Here is a tiny trained network, its code and every weight. The questions are about switching its units off for an input and a class, where a switched-off unit gives its printed mean instead of its output.

import numpy as np


def w(rows, s, z=0):
    codes = np.array(rows[::2]) - 128.0
    scale = np.full(codes.shape[1], s)
    scale[-1] = z or s
    return codes * scale


def f(y):
    return y / 2 * (1 + np.tanh(0.7978845608 * (y + 0.044715 * y**3)))


def log_softmax(a):
    a = a - a.max(-1, keepdims=True)
    return a - np.log(np.exp(a).sum(-1, keepdims=True))


def net(x, mask):
    res = np.array(x, float).reshape(1, 8) / 4 @ E
    y = f(res @ A[0][:, :-1].T + A[0][:, -1])
    res = res + np.where(mask, y, B[0][:, -1]) @ B[0][:, :-1]
    return log_softmax(res[-1] @ U[:, :-1].T + U[:, -1])


A, B = {}, {}
E = w([
[127,127,112,135,139,142,101,155,111,105],'x0',
[10,182,85,208,149,63,168,138,157,124],'x1',
[140,33,99,138,61,52,76,181,201,165],'x2',
[143,132,151,148,128,108,144,155,112,127],'x3',
[115,105,143,137,141,148,133,109,155,139],'x4',
[145,38,73,141,178,88,201,89,68,81],'x5',
[132,133,148,131,129,105,135,165,104,116],'x6',
[142,145,109,130,146,118,103,164,102,117],'x7',
],0.012)
A[0] = w([
[193,100,172,80,174,145,139,120,112,130,197],'n1',
[157,12,54,132,125,45,147,121,124,114,52],'n2',
[89,176,124,194,169,141,182,118,124,91,181],'n3',
[121,179,86,144,144,130,74,127,188,102,163],'n4',
[169,114,174,109,100,132,94,163,173,128,230],'n5',
[212,107,151,79,142,178,129,106,71,145,252],'n6',
[171,136,145,171,144,102,128,91,95,137,118],'n7',
[165,87,143,100,146,203,158,117,88,101,165],'n8',
[141,116,105,113,183,134,218,105,84,80,115],'n9',
[128,234,173,107,126,178,135,124,116,131,191],'n10',
[142,107,127,111,182,126,144,74,60,117,128],'n11',
[211,111,144,121,83,127,114,151,173,130,137],'n12',
[5,154,106,189,100,48,86,177,197,170,135],'n13',
[189,111,115,121,107,150,85,141,159,153,118],'n14',
],0.011,0.0048)
B[0] = w([
[187,82,151,143,83,110,111,124,93,148,186],'n1',
[167,194,238,87,181,254,211,200,227,78,210],'n2',
[101,165,84,155,166,144,214,77,182,88,205],'n3',
[116,124,164,146,135,137,94,198,130,172,165],'n4',
[254,43,80,80,103,49,45,79,117,97,189],'n5',
[218,64,183,108,69,195,145,175,112,200,213],'n6',
[142,105,108,145,125,183,152,88,80,126,141],'n7',
[145,58,128,135,88,191,146,183,101,182,185],'n8',
[122,76,12,156,100,65,159,102,63,109,198],'n9',
[146,161,214,63,163,235,171,160,199,103,206],'n10',
[105,53,48,185,92,132,159,178,81,197,180],'n11',
[125,124,127,67,135,19,69,90,134,95,179],'n12',
[76,155,120,239,102,65,177,179,111,191,251],'n13',
[126,97,110,103,104,92,79,59,129,93,171],'n14',
],0.008,0.02)
U = w([
[199,120,199,50,159,193,104,142,146,96,251],'0',
[131,109,73,192,32,112,105,161,90,220,59],'1',
[68,213,149,129,212,162,159,161,173,97,246],'2',
[79,119,16,153,197,91,142,58,86,83,19],'3',
[156,111,92,82,101,59,2,75,124,97,3],'4',
],0.0099,0.0018)

Each question gives the input, the list of numbers given to net, and the class t.
The units are the neurons (one row each of A and B). Each row of codes is followed by its name. A weight is (code - 128) times the scale printed after its matrix; where a second scale follows, it is the last column's (A, B and U).
mask holds one flag per neuron, in row order. A switched-off neuron (its flag False) gives its mean, the last column of its row in B, instead of its output. The means were averaged over made-up inputs and are rounded, as every weight is.
A unit's drop is (log p(t) with every unit on - log p(t) with that unit switched off) / (log p(t) with every unit on - log p(t) with every unit switched off).
The circuit of an input: a set's keep is (log p(t) with only the set's units on - log p(t) with every unit switched off) / (log p(t) with every unit on - log p(t) with every unit switched off). Starting from the 12 units with the biggest drops (on a tie, the unit counted first), units are removed one at a time, each time the one whose removal leaves the highest keep (on an exact tie, the one counted first), for as long as the keep stays at least 0.8.
units of the circuit, in order: the units of the circuit, biggest drop first
top k neurons: the k neurons with the biggest drops, biggest first
drop when u is switched off: that unit's drop, to one decimal
input [3,1,-3,3,-6,5,5,1], class 3: units of the circuit, in order	(n13; n9)
input [7,-4,-1,4,-3,7,-4,-3], class 1: top 2 neurons	(n11; n9)
input [-1,-5,-7,7,-6,2,-5,-7], class 1: units of the circuit, in order	(n11)
input [-6,-3,7,7,2,1,-6,0], class 0: top 2 neurons	(n2; n9)
input [-2,1,-7,0,-7,2,1,-3], class 3: top 2 neurons	(n9; n3)
input [-4,-2,2,-2,-6,8,4,1], class 0: top 2 neurons	(n2; n13)
input [8,6,1,7,-1,4,2,-8], class 2: top 2 neurons	(n2; n5)
input [6,-5,-4,-5,3,1,6,-7], class 1: top 2 neurons	(n2; n11)
input [2,-6,0,1,6,2,-6,-5], class 1: top 4 neurons	(n10; n2; n8; n11)
input [1,-6,-6,-7,8,1,3,-8], class 1: top 2 neurons	(n11; n2)
input [-3,8,0,0,-3,2,-5,-6], class 3: top 4 neurons	(n10; n2; n3; n6)
input [3,1,4,-4,5,6,7,5], class 2: top 3 neurons	(n2; n6; n5)
input [-1,0,-7,-3,1,5,3,-3], class 1: top 2 neurons	(n11; n8)
input [-1,-3,-3,2,-7,2,6,3], class 1: units of the circuit, in order	(n2)
input [-5,0,8,4,0,-5,-5,-4], class 4: drop when n5 is switched off	0.3
input [4,6,4,2,7,6,4,0], class 2: drop when n2 is switched off	0.5
input [-7,-4,4,6,6,4,4,-1], class 0: drop when n4 is switched off	0.0
input [-4,-1,5,2,5,5,4,6], class 0: drop when n2 is switched off	0.2
